Here are made-up things, facts about them, and rows of numbers that follow some of those facts. Name the thing behind each unnamed row.

How the things are related:
dradrostuk sagran nuflel
gudris sagran nudroste
flufi sagran dodovar
sezun sagran kebrol
feflo sagran solal,graklan
rifidra sagran kliskom
kloskem sagran stenuk
zenok sagran feflak
sutas sagran stovun
roploki sagran plemem,pletu
gruflos sagran datrur,tuli
fliflin sagran stedral
drutramas sagran bobom,drabi
botodro sagran brosulil
grire sagran dodovar
bokon sagran feflak
kliskom sagran stobi
druplin sagran pluner
stista sagran putri
subrim sagran neplas
trebris sagran kluskin
grofibre sagran gatrar
drogom sagran vedris
vurem sagran soti
stovun sagran druplin
lezus sagran bradrak
brosulil sagran trofar
tedro sagran skoflor
fezekle sagran dralin
tuli sagran datrur
gredifi sagran soti
sutam sagran natre
tepur sagran stonul
ritur sagran kanun
muski sagran gredifi
grizim sagran grofibre
pletu sagran floklam
pluner sagran kezar
grozen sagran vitoplun
gana sagran trobrem
gatrar sagran grizim
neplas sagran subrim
trakluk sagran gidadus
sagrul sagran kebrol,sezun
bradrak sagran tedro
skoflor sagran bradrak
flakozar sagran subrim
floklam sagran plemem,trakluk,stuful
nudroste sagran tibra
tekle sagran drapas
trofar sagran tekle
kezar sagran klastom,druplin
nopu nila <- feflak,dradrostuk,klifik,fezekle,tepur,grizim,kebrol
nopu tubrur <- flufi,fliflin,fedrin,grozen
nopu trabe <- feflo,rifidra,tratam
nopu staflas <- zenok,drapas
nopu dradrostuk <- sutas
nopu bazi <- dralin,tibra,poskom
nopu stonul <- vitoplun,nuflel
nopu brutoke <- flubobrul
nopu klesem <- soti,solal
nopu fedrin <- botodro,subrim,skegor,pluner
nopu koseplu <- grire,sagrul
nopu flamelok <- druplin,stenuk,tekle
nopu bradrak <- stovun
nopu mutuplem <- plazim,gusa
nopu brosulil <- flalal
nopu poskem <- drabi
nopu flubobrul <- klastom
nopu kluskin <- gugri
nopu grevadres <- treklu
nopu disok <- nudroste
nopu sutam <- veron
nopu fopo <- bazi
[feflak,dradrostuk,venuk,statenan,bobom,feflo,rifidra,gidadus,zenok,sutas,fliflin,flubobrul,soti,grire,bokon,fopo,druplin,stista,subrim,trebris,stenuk,grofibre,staflas,stovun,stuful,tibra,plazim,putri,stobi,brosulil,fubren,tubrur,poskem,tuli,gredifi,trobrem,trabe,sutam,tepur,fedrin,fizim,drabi,grizim,klastom,pletu,mutuplem,klesem,pluner,nuflel,grozen,gatrar,natre,flamelok,trakluk,kanun,sagrul,kebrol,koseplu,stedral,flakozar,plemem,treklu,triper,kluskin,nudroste,veron] gome 746
[gudris,klifik,flufi,sezun,plastagal,grevadres,kloskem,roploki,gruflos,dralin,drutramas,vitoplun,vedris,botodro,kliskom,skegor,drogom,vurem,lezus,tedro,stonul,brutoke,fezekle,leplir,drapas,flalal,ritur,gusa,muski,disok,siku,gugri,datrur,nila,gana,tratam,semu,neplas,zelu,poskom,bradrak,skoflor,dodovar,floklam,graklan,solal,tekle,trofar,kezar,bazi] gome 849
{feflak,feflo,gidadus,sutas,stista,stenuk,grofibre,staflas,putri,fezekle,flalal,semu,trakluk,bradrak,plemem,treklu,triper,solal,kluskin,tekle,kezar,bazi} flezu 707
{dradrostuk,gudris,flufi,rifidra,kloskem,roploki,dralin,vedris,flubobrul,kliskom,trebris,skegor,drogom,stuful,tibra,fubren,gredifi,trabe,sutam,fedrin,ritur,drabi,grizim,klastom,pletu,pluner,natre,kanun,zelu,poskom,flakozar,veron} flezu 1
{klifik,statenan,bobom,gruflos,fliflin,soti,grire,druplin,subrim,lezus,stonul,leplir,drapas,tepur,muski,gugri,datrur,gana,tratam,neplas,kebrol,dodovar,floklam,graklan,trofar} flezu 986
{sezun,zenok,drutramas,vitoplun,botodro,bokon,vurem,stovun,plazim,stobi,brosulil,tedro,tubrur,tuli,trobrem,gusa,fizim,siku,nuflel,grozen,gatrar,sagrul,stedral,skoflor,nudroste} flezu 0

Known rows:
klesem: [ -7  -5 -11  -5  -9 -13 -23   1 -12  -3   8 -17  -8  -7 -11   3  -8   2
  -4  -3   0   1   8   1  -1  -7  -1   9 -11   1   3   8   1  11  -7  15
   5  -1   5   6  -8  -2  -5  -8]
tibra: [  5 -11  25   1  -5   8 -21  -8  -4  10  24  -2   8  17 -24   9  16  36
  -5  14 -20  -5   5   3  -7 -18  -4  24  16 -17   1  19 -43 -13 -12   2
  -1 -12  -2  -4  -4  15   2 -23]
gatrar: [ -1  -2   0   0   2   9  10  12   7 -14  -3 -22 -17 -13 -22  15  13 -12
  20   1  12   7  -3 -14 -12  -8  -9   0  -9  -6  10 -17   3   6 -13  19
  -8 -24  -6 -18  -7  -4   9   5]
kanun: [ -3 -12  -2   4  -2  -6 -27  -7 -11   4  11  -8 -10   3  -9  13   1  21
 -15   2  -6   4  -3   0   7   4  -5   9   1   0 -11  14 -13   3  -1   8
   0   1  -2   1   1  11  -4  -5]
kezar: [ 12  -9 -17  17  -4 -11   5 -11  29   3 -13   7  16 -13 -11 -14 -36   2
  -5  -4   4 -28  20   0  -7 -13  34  11   4  13 -12   2 -22  11  -9 -10
  10  33  -7   0  -5  -9 -15  -8]
fizim: [ -6  -1 -10  -8  -4   4  -8   5   1  -6   4 -24 -11 -19 -11  12   8  -3
  17   9   0  12   2 -10  -6   2   4  -3 -17  -3  24   6   4 -10 -17  13
 -14 -11  -5  -8  -4  -8   4 -10]
gudris: [  0  -3   9  14   0 -16   1 -12  12   0 -12   5  -3  -1  -8  10  -6  -3
 -17  10   5 -12 -12  -2   3  -1  10  28   8   7 -24  11 -27   4   8  -6
  -2  14   2  -2   9   2   0   8]
sagrul: [  1  -5  -3   7   3  11   6  13  12  -6  -2 -15 -10 -18 -15  17   8  -8
  19   5   8   9   4 -13  -3   0   1  -7 -19  -2  16  -5  -3  -8 -20  13
 -21 -12  -8 -17  -4   4   5  -5]
fubren: [ -3 -12  -3   5  -1  -5 -27  -7 -11   4  10  -8 -10   3  -9  12   1  21
 -16   2  -6   4  -3   0   7   5  -6   9   1   0 -11  14 -14   3  -2   8
   0   1  -2   2   0  11  -4  -5]
plemem: [  3  -4 -21   1  -8  -1 -25   8   0  -1  13  -7   2   6  -7 -15 -21  18
  -5  -8  -5 -18  14   8   8 -21   1  -5   5   3   1  -1   1   8 -14   7
   9   6  -1  -4  -3   2  -9 -10]
dodovar: [  4  13 -10  -9 -12 -12  -1  -7  20  -5 -13 -11   1 -15  -5  -3  -3 -16
  11  12   5 -19  -6  -9  -3  -8  22  14 -10   3  13  12  -3  -6  -7  -3
  -9   5   3  -9  10 -19   3  -3]
statenan: [  2   0 -14  -8  -8   1 -14   6   2  -1   4 -19  -6 -12 -10   3   0   1
  12   1   0  -2   8  -6  -2  -7   2  -4 -19  -3  20   6   4  -1 -16  14
  -8  -8  -1  -6  -3  -4  -1 -11]
floklam: [  6  10  -2   1  -6  -9  15   1  26  -7 -18  -7   0 -15 -11  -1  -6 -24
  11   8  12 -19  -3 -10  -6 -12  17  16 -10   4   5   0  -9   2  -6   0
 -10   3   3 -12   4 -14   4   3]
sutas: [ 11   0 -14  26   2  22   1  15  16  25  -9  -1 -21  -4 -13 -30 -30  24
 -18 -12 -13 -33  13  19  -3   5  -8 -24   8  -6   0  -8  -8   6  -9   6
   8   4  -3   4 -11  -3   6 -19]
stonul: [ -5  13 -11 -14 -16 -23  -3  -8  10  -9 -11 -16  -1 -19  -6  -4  -8 -24
   9  10   7 -13  -4  -7  -8  -9  22  21 -12   6  10  11   1   1  -5   1
  -3   6   8   1   4 -25   1  -3]
triper: [  2  -4 -21   1  -8  -1 -25   8   0   0  13  -7   2   6  -7 -15 -22  18
  -6  -7  -6 -17  15   8   9 -20   1  -5   5   4   2   0   1   8 -14   7
   9   8  -2  -4  -3   2  -9 -11]
gredifi: [ -1 -16   6  16   5  -2 -11   2  -5   3   4  -3 -10   3 -15  16  -2  12
 -16  -2   0   4   1   0   4   0 -10  12   1   0 -19   3 -20  12  -1  12
   0  -1  -2  -1  -5  17  -2   2]
lezus: [ -7  13   1   4  -6 -11  14   8  27   3 -15 -10   9 -20  -6   2 -14 -28
   8   9   9 -19  -6   0   2 -14  16  16 -16   6  12  10 -13  -3  -8   5
 -17  11   7  -7   4  -7   8   2]

Name these rows:
No name comes twice in this set of rows, the named rows included.
[  7  -4 -13 -12  16   9  -5  -5  22   4 -13 -18   4  12   3   5   5  17
 -25  22 -10  -7  -6 -10  13   0   9  28  11  15  -4  38 -34   2  34  -7
  -2  22  -9 -14  27 -10  -8  25]	skegor
[ -8 -16   4  12   2 -10 -15   0 -12   1   6  -6 -11   0 -15  15  -6   8
 -18  -3   0   8   4   2   2   1  -9  17  -1   3 -18   4 -18  14   1  13
   3   1   2   7  -9  12  -4   0]	sutam
[ -5  -6 -14  -4 -10 -16 -25   0 -12  -4   8 -14  -8  -8  -9   5  -9   1
  -3  -5   2   2   5  -1   3  -5   0   6 -13   3   0   6   5  11  -9  15
   3   0   4   5  -6   1  -7  -6]	flamelok
[ -6  -5 -23  -2 -11 -12 -27   7 -10  -4  14 -11   0   1  -9 -16 -27   9
  -7 -10  -4 -12  17  10   3 -21   1   3   3   6   0  -1   5  16 -12  11
  15   8   4   5  -9  -3 -11  -9]	staflas
[  4   8 -17  -1 -12 -14 -13  -6  16  -3  -4   0   9   3  -1 -21 -25   1
  -7   5  -1 -34   1   6   7 -22  21  12  13  10  -5   6  -5   2  -6  -9
   8  21   4  -6  12 -13  -6  -3]	semu
[  8  -8  -6  -1  22  11   8   3  27   4 -18 -13   4  10  -2   7   1   9
 -26  18  -5  -6  -2 -10  10  -3   6  30  10  16 -10  28 -41   8  34  -5
  -4  21  -9 -16  21  -5  -6  30]	flufi
[  0   9   9 -11 -20 -12  -9  -8  11  -1  11   0  25  11 -19 -29 -17   7
   0  13 -15 -37  13  11 -16 -46  23  39  26  -4   7  11 -33  -5 -12 -11
  14   7  10   0  -2 -20  -1 -21]	bazi
[  3  -5 -11  -3  -6  -3 -21   2  -3   2   7 -13  -6  -2 -10   3  -3  11
  -2  -1  -3  -4   6  -2   4  -5  -1   1  -9  -2   5  10  -3   3 -10  11
  -2  -2  -1  -2  -2   3  -4  -9]	venuk
[ 24 -15 -20  -9  25  31   7  50  11 -10 -14 -14 -16  11   4  -8   6  -7
 -13  18 -13  10  49 -14   7  -7  -5  11 -27  17  30  15 -16  -7   7   2
 -33  -7   7 -16   6  -5 -14  10]	subrim
[  8   1  10  26   8  21   4   2   5  20 -13  -3 -42   4 -21  -4   2  26
 -25  -5  -6 -19 -19  10  -6  21 -28 -10  17 -15 -20  -8 -14  10  10  11
   6 -17  -4  -1  -2   3  20  -1]	grizim
[ 12  13 -13  -3 -11  -9  -3  -8  27  -5 -13  -4   3 -13   0   3   0 -11
  15  12  10 -22 -11 -14   8  -6  24   2 -12   3  10  11   1 -14 -13  -7
 -17   8  -2 -18  19  -7   1  -4]	tratam
[ 14 -33 -16   8  29  25   0   5  17  14  -5 -20   4   1 -14  17  -2  33
 -22   3 -11  15  25 -13   2  10   0  10  -5  12  -5  27 -44  17  21   9
   2  20 -21  -7  -2   9 -19  15]	pluner

The same things again, as new rows of numbers:
Some rows with their names:
treklu: [ -8  14  -2  -1   6  -2  17  -3   8  13  20  22 -11  -6  14  25  -9  -4
   3  -6   2  13  -3  -8   5  -5  -2  -5  -2  -9   0  10  10   1  -4]
plemem: [ -2   7   2  -7  -2  -1  15  10   8  12  28   9  -4  22  -5  35 -14  -3
   1 -14  -1  15  -6  -6   8 -12   6  -3  14  -8  -7  10  13   2  -8]
fubren: [ -1   1   8  -5  -4   1  15  15   1   1   9   9   0   2   2  18   8  -3
   1  -2  -1   5  10  -6  15 -13  -8  15  13  -8   3   9  -6   8  -7]
nudroste: [  2   3  13   5  18   5   8  -9   4   1   0  12   3 -10   1  12   1  -9
   9   8   3  12   5   3  17   4   4  13 -13  -3   6   2   5   0  -4]
disok: [  3  -3  14  16   6 -15 -35   0  -9   3  -6 -18  10  16 -16 -27   7   2
   7 -10  15 -15 -18   1  22  -8  -2 -17 -11  -3   0 -14   3   3  21]
gruflos: [  4 -11  17   8 -11  -4 -15  -3 -10   4 -19 -12   5   9  -1 -23  12   0
  15  -4   1 -12   5  -3  22  -3 -12   4  -7  -6   9   3 -12  11   4]
datrur: [ 13  -3  18   9   1  -6 -14  -3 -10  -8 -17  -9   4  22 -15 -17  -7  -5
  17  -6  -1  -8  -1   0  21   6   3  11   4   0   6   8  -6   7  14]
tubrur: [ -5  -3   1   2  12   6   6  -6  -2 -18  19  -7  13  -7  -6  -7  21  -2
   9   9  -2   9   6 -13  15  -3   3   8   1   2   3   2   7 -10 -18]
grozen: [ -8   1  -1   5  18   3   4  -4   6 -10  14  -1   4 -27  10 -10  27  -4
   8  10  -5   9  11  -6   9   8   0   4 -15  -1   6   1   5 -12 -21]
nila: [  5   7  17  19  36 -14 -24  40 -20   8 -16 -18   9  35   3 -26   7  18
  -3  -1  25 -10 -29  -1  10  20  12   4 -13  -2  -1  -7  -7   0   8]
feflak: [ -9  23  -9   9  23  -3  23  45  -5  11  13  22  -2  11  19  13 -29   7
  -6   3   8  10 -19  -9  -5  27  21  15   5  -7  -1  21   4   6 -13]
soti: [ 13   5  15   8  37  -8 -10  20   6 -18  -9  13   2 -14  -6   6   7  -9
  -6  -3   5   1   7  13  17   4   0   9  -6   0   4  -1  -7  -3  10]
leplir: [  7  -9  12  11  -6  -8 -16   9  -6  -4 -16 -12   5  10 -12 -22   5  -1
   6  -5   1 -11   4  10  21   6  -4   9  -1  -4   3   0  -7   6  10]
grire: [  0  -2   8   9  18  -5 -16  43   7  -7  -4  12   8 -24   5 -10  24  -5
  -9  -7   2  -6   7   9  20   3  -8   1 -16  -2   9  -3 -11   6  -5]
drabi: [ -8  15  -8   5   8  -3  14  21  10 -21   4  22  -3 -15   0  16 -12  -5
 -18  12  -5  -2   9   9   9   3   0  16  16  -7  -1   5   0  -1  15]
subrim: [  7   0   2   3  25  -9 -17  26   7 -23   8   3   2 -27   1 -11  34  -7
  -2 -13  -4  -2  13   6  12  16   3   0 -15   5   4   5  -5  -8 -12]
stonul: [ 11  -1  13  13   2  -7 -16  -3  -8 -11 -22  -6   6  13 -17 -20 -12  -5
  12   0   1 -14   0   2  21   7   0   8   7  -2   6   3  -6   7  20]
flamelok: [ 10   6  19   6  25 -11 -31  43  -1   5   4   7  11   5 -17   9  18  -7
   0 -10  24 -10 -11   4  29 -23  -3 -14 -12   0   4 -18   2   6  21]

Name these rows:
No name comes twice in this set of rows, the named rows included.
[  6   7  10  21  24 -10  -9  40 -11   0 -28  -8  -2  15  15 -30   3  10
   0   3   7  -7  -3  13   8  39  10  24 -15  -3   5  11 -16   3   0]	klifik
[ -6   6  -6  -4  -5   0   4  41   5  13   6  27 -10 -12  20  17   6 -13
   1  -8  -5  -2  12   0  13   3  -8  -4 -10  -9   9  14  -9  17  -1]	rifidra
[  5  -8  19   9   4  -6 -14   1  -3  -5 -18 -19   2  12 -11 -16  11  -1
   0  -2   2 -11   7  11  20  -2  -5  11   2  -5   0  -4 -11   1  14]	trofar
[-17  14  -6   6   0  -4  17   9  -8  29   0  -2 -14  21  38   1 -11  13
   2   4   5   7  -9  -2  -9  29  12   2 -12 -15  -3  14  -5   4 -12]	fezekle
[ -6   1   6   6  10   5   6   7   4   6   4  13   5 -18  10   9   7  -9
   5   9   0  11   5   1  17   5  -1   5 -19  -4   9  -3   0   5  -8]	sagrul
[  5   6   3   0  12  -3  12   8   7  -7   5  22  -9  -7   2  19 -13 -11
   1  -9  -4   8  10   3   9  10   1   9   5  -4   2  18   1   4  -1]	klastom
[ 11  -2  19   2  17   8  11  -4   1  -4   5   3   9  12 -16  14  -4  -9
  16   6   3  17   0  -4  22  -2   6  20   2  -1   3   6   5   0  -7]	stedral
[-10  -9   9   8 -18   7   3 -18   0  11  -1 -20   3   8   2  -7   4  -1
  11  15  -3  -1   6   8  16   0  -3   9 -10 -10   3  -9  -5   3   3]	vurem
[ -8  14 -12   7 -12  -3  12 -33   0   7   6   6 -20  15   3   9 -35  -7
  17  -3  -6   3  -8  -1   0  14   8 -12   4 -12  -2  15  13   1  16]	solal
[ 16  12  16  14  54  -6  -2  56  -7 -11 -20  11   6   6   7  -9   2   5
  -7   2  15   5  -4   6   8  34  14  28  -6   4   3  16  -9  -2 -10]	kebrol

The same things again, as new rows of numbers:
Known rows:
bobom: [  0  22 -32 -22 -48  13 -30 -26 -60 -39  35 -29  -7]
drutramas: [ 49  17 -26  41 -40 -42   8  -7   8 -54  33 -39  15]
druplin: [ -1  21  11 -45 -13  -4 -36 -33 -46 -60  51 -16  -4]
kezar: [ 37  33  15   8 -37 -33  -1 -13 -34 -61  47 -17  -3]
semu: [ 41  29 -14  11 -50 -19  -1 -23 -24 -39  32 -33  -7]
tuli: [ 47   0 -46  16 -42   1  -3  -8  -6 -68  50 -33  21]
feflak: [ 38   6  -7 -39 -24  86 -17 -32  -6 -10  33 -11  20]
nila: [  1  20  -1  51 -12  28 -11   1   6  -8  -1 -14  29]
tekle: [ 40  23  -8 -10 -40   7  -8 -33   6 -33  30 -43 -17]
lezus: [  2  40 -14  -1 -45 -51 -17 -24 -47 -20  18 -36  -6]
triper: [ 38  14 -36 -23 -50   6 -12 -27 -42 -48  50 -28   6]
stenuk: [ 40   8 -24 -40 -34  19 -18 -42 -16 -47  48 -33  -1]
dralin: [  9  26  -1  -3 -22 -15 -23 -39  -5 -33  18 -42 -16]
grozen: [ 52  -5 -31 -26 -12 -27 -12 -37  27 -69  52 -47  17]
vitoplun: [ 50  10 -13  33 -25  -5   1 -20  32 -58  31 -42   2]
staflas: [ 38  14 -35 -24 -49   4 -12 -29 -40 -48  49 -29   5]
fubren: [  5  18 -35 -13 -40  -8 -26 -23 -51 -43  38 -29   5]
stista: [ 39  16 -37 -28 -49 -10 -11 -27 -42 -44  50 -28  10]

Which thing is each row?
No name comes twice in this set of rows, the named rows included.
[  7  14 -25 -33 -25  -4 -30 -36 -31 -40  36 -33   4]	veron
[ 46   0  -6  -2 -10  -3  -9 -12   6 -88  64 -20  22]	stovun
[  0  23 -32 -24 -43  -7 -29 -29 -62 -36  36 -28   0]	statenan
[ 44   0 -49  18 -49  25  -5  -3  -1 -67  50 -38  14]	brosulil
[ 10  27   0  -8 -19 -30 -22 -39  -6 -31  18 -41 -12]	poskom
[  5  12 -25 -26 -29  16 -31 -33 -29 -42  35 -34  -2]	drabi
[ 40  25  -5  -9 -34 -15  -6 -36  -5 -34  30 -38  -8]	flalal
[ 12  10 -37  24 -24   4 -26 -62 -71 -52  22 -20  -1]	stuful
[  5  17 -18 -67 -17 -34 -37 -55 -29 -36  38 -43  -4]	fliflin
[  1  30  -4  -4 -38  13 -25 -32 -16 -24  15 -41 -26]	drapas
[ 11  31 -15  35 -23 -50 -17 -68 -69 -30   3 -24  -9]	floklam
[ 38  14   6 -49 -17  -3 -17 -31 -26 -57  60 -13  16]	sutas

